Below are the code and all the weights of a small trained network. Each question names an input and a target symbol and asks about switching units off, where a switched-off unit gives its printed mean instead of its output.

import numpy as np


def w(rows, s, z=0):
    codes = np.array(rows[::2]) - 128.0
    scale = np.full(codes.shape[1], s)
    scale[-1] = z or s
    return codes * scale


def f(y):
    return y / 2 * (1 + np.tanh(0.7978845608 * (y + 0.044715 * y**3)))


def softmax(a):
    e = np.exp(a - a.max(-1, keepdims=True))
    return e / e.sum(-1, keepdims=True)


def log_softmax(a):
    a = a - a.max(-1, keepdims=True)
    return a - np.log(np.exp(a).sum(-1, keepdims=True))


def net(x, mask):
    ids = ['ΓΛαβδζμπτφψω'.index(c) for c in x.split()]
    T = len(ids)
    res = E[ids] + P[:T]
    r = res
    for j in range(3):
        rows = slice(3 * j, 3 * j + 3)
        q, k, v = (r @ M[0][rows].T for M in (Q, K, V))
        z = softmax(np.where(np.tri(T) > 0, q @ k.T / 3**0.5, -1e9)) @ v
        o = O[0][rows]
        res = res + np.where(mask[j], z, o[:, -1]) @ o[:, :-1]
    y = f(res @ A[0][:, :-1].T + A[0][:, -1])
    res = res + np.where(mask[3:15], y, B[0][:, -1]) @ B[0][:, :-1]
    return log_softmax(res[-1] @ U[:, :-1].T + U[:, -1])


Q, K, V, O, A, B = {}, {}, {}, {}, {}, {}
E = w([
[127,103,87,168],'Γ',
[80,129,127,79],'Λ',
[81,123,124,78],'α',
[169,153,170,135],'β',
[98,54,117,156],'δ',
[182,145,181,139],'ζ',
[224,89,142,201],'μ',
[65,145,134,49],'π',
[108,187,61,156],'τ',
[188,125,116,201],'φ',
[67,58,88,40],'ψ',
[162,129,127,5],'ω',
],0.019)
P = w([
[255,131,83,68],'0',
[211,123,76,91],'1',
[205,91,82,139],'2',
[194,84,95,160],'3',
[189,73,104,181],'4',
[154,124,138,145],'5',
[146,125,146,154],'6',
[149,112,149,175],'7',
[169,73,145,220],'8',
[158,95,157,212],'9',
[174,60,156,245],'10',
[152,93,162,223],'11',
],0.007)
Q[0] = w([
[212,119,163,131],'H0',
[113,116,183,94],'H0',
[48,176,58,197],'H0',
[172,130,237,233],'H1',
[114,72,71,147],'H1',
[248,209,144,155],'H1',
[118,125,100,158],'H2',
[209,134,109,90],'H2',
[179,126,135,126],'H2',
],0.017)
K[0] = w([
[231,98,205,74],'H0',
[162,142,182,75],'H0',
[25,155,103,246],'H0',
[61,137,231,248],'H1',
[127,44,60,118],'H1',
[97,235,101,253],'H1',
[93,174,146,159],'H2',
[128,100,159,131],'H2',
[105,125,179,117],'H2',
],0.015)
V[0] = w([
[63,23,157,144],'H0',
[112,7,153,174],'H0',
[36,40,166,130],'H0',
[91,43,250,87],'H1',
[121,125,81,159],'H1',
[155,92,122,136],'H1',
[129,120,145,154],'H2',
[184,2,172,60],'H2',
[235,86,62,55],'H2',
],0.0091)
O[0] = w([
[46,178,179,108,40],'H0',
[74,175,184,53,62],'H0',
[39,169,161,145,25],'H0',
[217,179,38,152,1],'H1',
[102,90,143,128,165],'H1',
[129,138,112,94,139],'H1',
[124,126,155,104,118],'H2',
[236,70,55,168,94],'H2',
[146,93,107,254,210],'H2',
],0.009,0.0084)
A[0] = w([
[92,165,208,127,127],'N0',
[2,159,182,110,28],'N1',
[153,55,164,105,188],'N2',
[135,73,87,125,110],'N3',
[67,94,49,85,1],'N4',
[3,145,165,161,41],'N5',
[128,198,174,240,72],'N6',
[134,121,200,189,112],'N7',
[204,107,185,97,55],'N8',
[107,100,70,123,44],'N9',
[63,46,106,121,105],'N10',
[98,139,81,104,249],'N11',
],0.013,0.0058)
B[0] = w([
[123,102,93,145,139],'N0',
[96,86,78,25,162],'N1',
[83,89,117,91,254],'N2',
[88,147,145,93,229],'N3',
[123,223,166,77,129],'N4',
[164,79,251,172,180],'N5',
[153,156,94,41,142],'N6',
[80,135,138,130,193],'N7',
[167,207,145,147,189],'N8',
[100,140,162,108,145],'N9',
[208,205,83,154,218],'N10',
[121,149,81,187,156],'N11',
],0.021,0.011)
U = w([
[117,70,4,141,254],'Γ',
[118,145,103,221,236],'Λ',
[146,112,138,186,192],'α',
[174,63,114,118,133],'β',
[139,114,98,124,27],'δ',
[177,143,120,123,74],'ζ',
[137,127,105,120,79],'μ',
[141,126,104,126,60],'π',
[61,148,151,137,125],'τ',
[101,110,101,112,126],'φ',
[112,164,98,122,83],'ψ',
[153,105,71,47,104],'ω',
],0.011,0.0038)

Each question gives the input, a string of symbols that net reads in full, and the target symbol t.
The units are the heads (3 rows each of Q, K, V and O) and the neurons (one row each of A and B). Each row of codes is followed by its name. A weight is (code - 128) times the scale printed after its matrix; where a second scale follows, it is the last column's (O, A, B and U).
mask holds one flag per unit, heads first, then neurons. A switched-off unit (its flag False) gives its mean, the last column of its rows in O or B, instead of its output. The means were averaged over made-up inputs and are rounded, as every weight is.
A unit's drop is (log p(t) with every unit on - log p(t) with that unit switched off) / (log p(t) with every unit on - log p(t) with every unit switched off).
The circuit of an input: a set's keep is (log p(t) with only the set's units on - log p(t) with every unit switched off) / (log p(t) with every unit on - log p(t) with every unit switched off). Starting from the 12 units with the biggest drops (on a tie, the unit counted first), units are removed one at a time, each time the one whose removal leaves the highest keep (on an exact tie, the one counted first), for as long as the keep stays at least 0.8.
circuit, biggest first: the units of the circuit, biggest drop first
unit that matters most: the unit with the biggest drop
k most important neurons: the k neurons with the biggest drops, biggest first
heads that matter: for each layer, one digit per head in row order, 1 if its drop is at least 0.15 and else 0, layers parted by /
input τ Γ β τ ζ ζ τ Γ τ ω ω φ, target ω: 2 most important neurons => N6, N5
input τ α τ ζ τ τ τ μ, target τ: unit that matters most => N7
input ω δ ζ τ τ φ Γ δ ω β β ζ, target ζ: heads that matter => 011
input Λ α τ τ τ, target α: circuit, biggest first => H2, H1, N5
input τ τ ζ δ Γ τ τ τ β, target τ: circuit, biggest first => N7, N10
input ψ μ τ τ Γ Λ, target Γ: circuit, biggest first => N5, N8
input δ τ Λ ω ω τ δ ζ π τ, target α: circuit, biggest first => N5, H2, H1
input Γ ω ζ ζ, target ω: 4 most important neurons => N6, N2, N5, N3
input τ τ ω ζ ω ψ ζ ζ ω ζ, target ω: 3 most important neurons => N6, N5, N10
input Λ τ τ, target Λ: circuit, biggest first => H1, N1, N10
input Γ δ τ Γ δ β ω β, target ω: heads that matter => 110
input τ δ ζ δ ζ δ, target α: heads that matter => 110
input δ τ δ ζ π φ π, target Λ: circuit, biggest first => H1, N2, N1
input τ τ ζ τ τ δ τ ζ, target τ: 4 most important neurons => N7, N10, N2, N8
input ζ τ δ ω ψ τ Λ ψ, target ψ: unit that matters most => N4
input τ δ τ δ δ, target α: heads that matter => 111
input τ Γ Λ δ Γ, target Λ: circuit, biggest first => H0, H1, N2, N3
input δ τ ψ τ δ Γ ω μ ζ ω μ, target ω: heads that matter => 000
input ζ ψ Γ π δ Γ ζ, target ζ: circuit, biggest first => N8, H0
input Γ ζ δ τ Γ ζ, target τ: 2 most important neurons => N10, N7
